Below are the code and all the weights of a small trained network. Each question names an input and a class and asks about switching units off, where a switched-off unit gives its printed mean instead of its output.

import numpy as np


def w(rows, s, z=0):
    codes = np.array(rows[::2]) - 128.0
    scale = np.full(codes.shape[1], s)
    scale[-1] = z or s
    return codes * scale


def f(y):
    return np.maximum(y, 0)


def log_softmax(a):
    a = a - a.max(-1, keepdims=True)
    return a - np.log(np.exp(a).sum(-1, keepdims=True))


def net(x, mask):
    res = np.array(x, float).reshape(1, 4) / 4 @ E
    y = f(res @ A[0][:, :-1].T + A[0][:, -1])
    res = res + np.where(mask, y, B[0][:, -1]) @ B[0][:, :-1]
    return log_softmax(res[-1] @ U[:, :-1].T + U[:, -1])


A, B = {}, {}
E = w([
[75,93,207,139,204],'x0',
[195,59,252,1,148],'x1',
[190,36,75,214,172],'x2',
[35,48,95,50,204],'x3',
],0.0078)
A[0] = w([
[150,99,147,176,154,79],'neuron 1',
[110,147,107,247,124,105],'neuron 2',
[187,126,173,184,98,96],'neuron 3',
[113,91,217,163,114,109],'neuron 4',
[193,60,99,152,141,91],'neuron 5',
[179,152,208,205,76,23],'neuron 6',
[127,160,110,66,100,60],'neuron 7',
[111,140,202,199,72,3],'neuron 8',
[115,145,166,152,173,152],'neuron 9',
[138,66,166,117,221,181],'neuron 10',
[83,144,89,210,112,97],'neuron 11',
[171,56,72,136,145,90],'neuron 12',
[71,171,184,145,125,187],'neuron 13',
[190,88,72,145,168,92],'neuron 14',
[89,147,132,70,47,129],'neuron 15',
[148,110,119,64,109,147],'neuron 16',
[83,77,124,135,110,93],'neuron 17',
[170,153,153,149,146,36],'neuron 18',
[152,134,76,106,56,149],'neuron 19',
[98,107,121,116,139,105],'neuron 20',
[100,143,86,52,156,107],'neuron 21',
[133,80,158,179,126,117],'neuron 22',
[53,141,143,200,116,48],'neuron 23',
[185,178,181,175,103,37],'neuron 24',
[100,139,227,72,144,44],'neuron 25',
[95,110,140,157,112,143],'neuron 26',
[119,69,121,86,111,110],'neuron 27',
[95,84,112,140,108,109],'neuron 28',
[164,109,91,95,77,149],'neuron 29',
[234,125,184,108,102,157],'neuron 30',
[111,147,92,155,117,53],'neuron 31',
[111,130,63,43,119,159],'neuron 32',
],0.012,0.0024)
B[0] = w([
[178,155,172,148,59,176],'neuron 1',
[96,85,106,87,98,254],'neuron 2',
[80,109,119,174,150,216],'neuron 3',
[146,60,108,88,91,192],'neuron 4',
[62,174,191,116,71,209],'neuron 5',
[118,178,101,152,237,236],'neuron 6',
[147,154,159,136,91,173],'neuron 7',
[112,160,73,108,188,185],'neuron 8',
[187,33,112,136,99,168],'neuron 9',
[102,108,91,145,135,238],'neuron 10',
[113,89,125,92,57,234],'neuron 11',
[71,167,220,185,128,199],'neuron 12',
[138,113,168,156,53,193],'neuron 13',
[88,211,202,154,149,201],'neuron 14',
[99,165,184,181,105,201],'neuron 15',
[78,68,138,115,134,186],'neuron 16',
[65,149,100,162,152,156],'neuron 17',
[67,132,88,124,171,163],'neuron 18',
[96,58,141,170,109,202],'neuron 19',
[101,192,91,153,163,158],'neuron 20',
[84,180,99,202,141,186],'neuron 21',
[163,159,152,193,21,177],'neuron 22',
[118,98,86,112,59,193],'neuron 23',
[26,179,68,189,227,220],'neuron 24',
[91,113,133,143,89,237],'neuron 25',
[141,120,81,109,122,151],'neuron 26',
[7,129,58,57,145,178],'neuron 27',
[54,110,113,126,142,154],'neuron 28',
[213,2,60,133,99,182],'neuron 29',
[86,60,71,99,99,254],'neuron 30',
[75,105,115,116,67,179],'neuron 31',
[87,104,138,212,186,193],'neuron 32',
],0.0067,0.009)
U = w([
[28,171,13,103,220,97],'0',
[93,67,59,101,97,253],'1',
[57,239,227,127,71,135],'2',
[74,60,2,30,89,7],'3',
[196,124,115,81,43,99],'4',
],0.0072,0.0031)

Each question gives the input, the list of numbers given to net, and the class t.
The units are the neurons (one row each of A and B). Each row of codes is followed by its name. A weight is (code - 128) times the scale printed after its matrix; where a second scale follows, it is the last column's (A, B and U).
mask holds one flag per neuron, in row order. A switched-off neuron (its flag False) gives its mean, the last column of its row in B, instead of its output. The means were averaged over made-up inputs and are rounded, as every weight is.
A unit's drop is (log p(t) with every unit on - log p(t) with that unit switched off) / (log p(t) with every unit on - log p(t) with every unit switched off).
The circuit of an input: a set's keep is (log p(t) with only the set's units on - log p(t) with every unit switched off) / (log p(t) with every unit on - log p(t) with every unit switched off). Starting from the 12 units with the biggest drops (on a tie, the unit counted first), units are removed one at a time, each time the one whose removal leaves the highest keep (on an exact tie, the one counted first), for as long as the keep stays at least 0.8.
circuit, biggest first: the units of the circuit, biggest drop first
most important unit: the unit with the biggest drop
k most important neurons: the k neurons with the biggest drops, biggest first
drop of u: that unit's drop, to one decimal
input [6,8,8,5], class 2: most important unit => neuron 12
input [0,5,-2,-6], class 0: circuit, biggest first => [neuron 24; neuron 6]
input [-2,2,-6,5], class 2: circuit, biggest first => [neuron 15; neuron 30]
input [-5,-7,4,1], class 3: circuit, biggest first => [neuron 2; neuron 11]
input [-7,1,0,7], class 0: 2 most important neurons => [neuron 32; neuron 21]
input [0,-6,-6,2], class 2: circuit, biggest first => [neuron 30; neuron 13]
input [-2,7,8,-7], class 2: 2 most important neurons => [neuron 5; neuron 14]
input [-2,7,-6,-7], class 0: 2 most important neurons => [neuron 24; neuron 6]
input [-3,-5,7,-2], class 2: 4 most important neurons => [neuron 14; neuron 12; neuron 5; neuron 30]
input [3,-8,-7,-8], class 0: 3 most important neurons => [neuron 24; neuron 6; neuron 8]
input [4,7,-3,-5], class 3: 2 most important neurons => [neuron 30; neuron 4]
input [7,6,5,-7], class 0: 2 most important neurons => [neuron 6; neuron 24]
input [-7,1,-4,8], class 0: drop of neuron 32 => 0.3
input [-5,5,-6,6], class 0: circuit, biggest first => [neuron 21]
input [-5,8,-7,-8], class 0: drop of neuron 6 => 0.3
input [6,-3,7,-2], class 2: drop of neuron 14 => 0.2
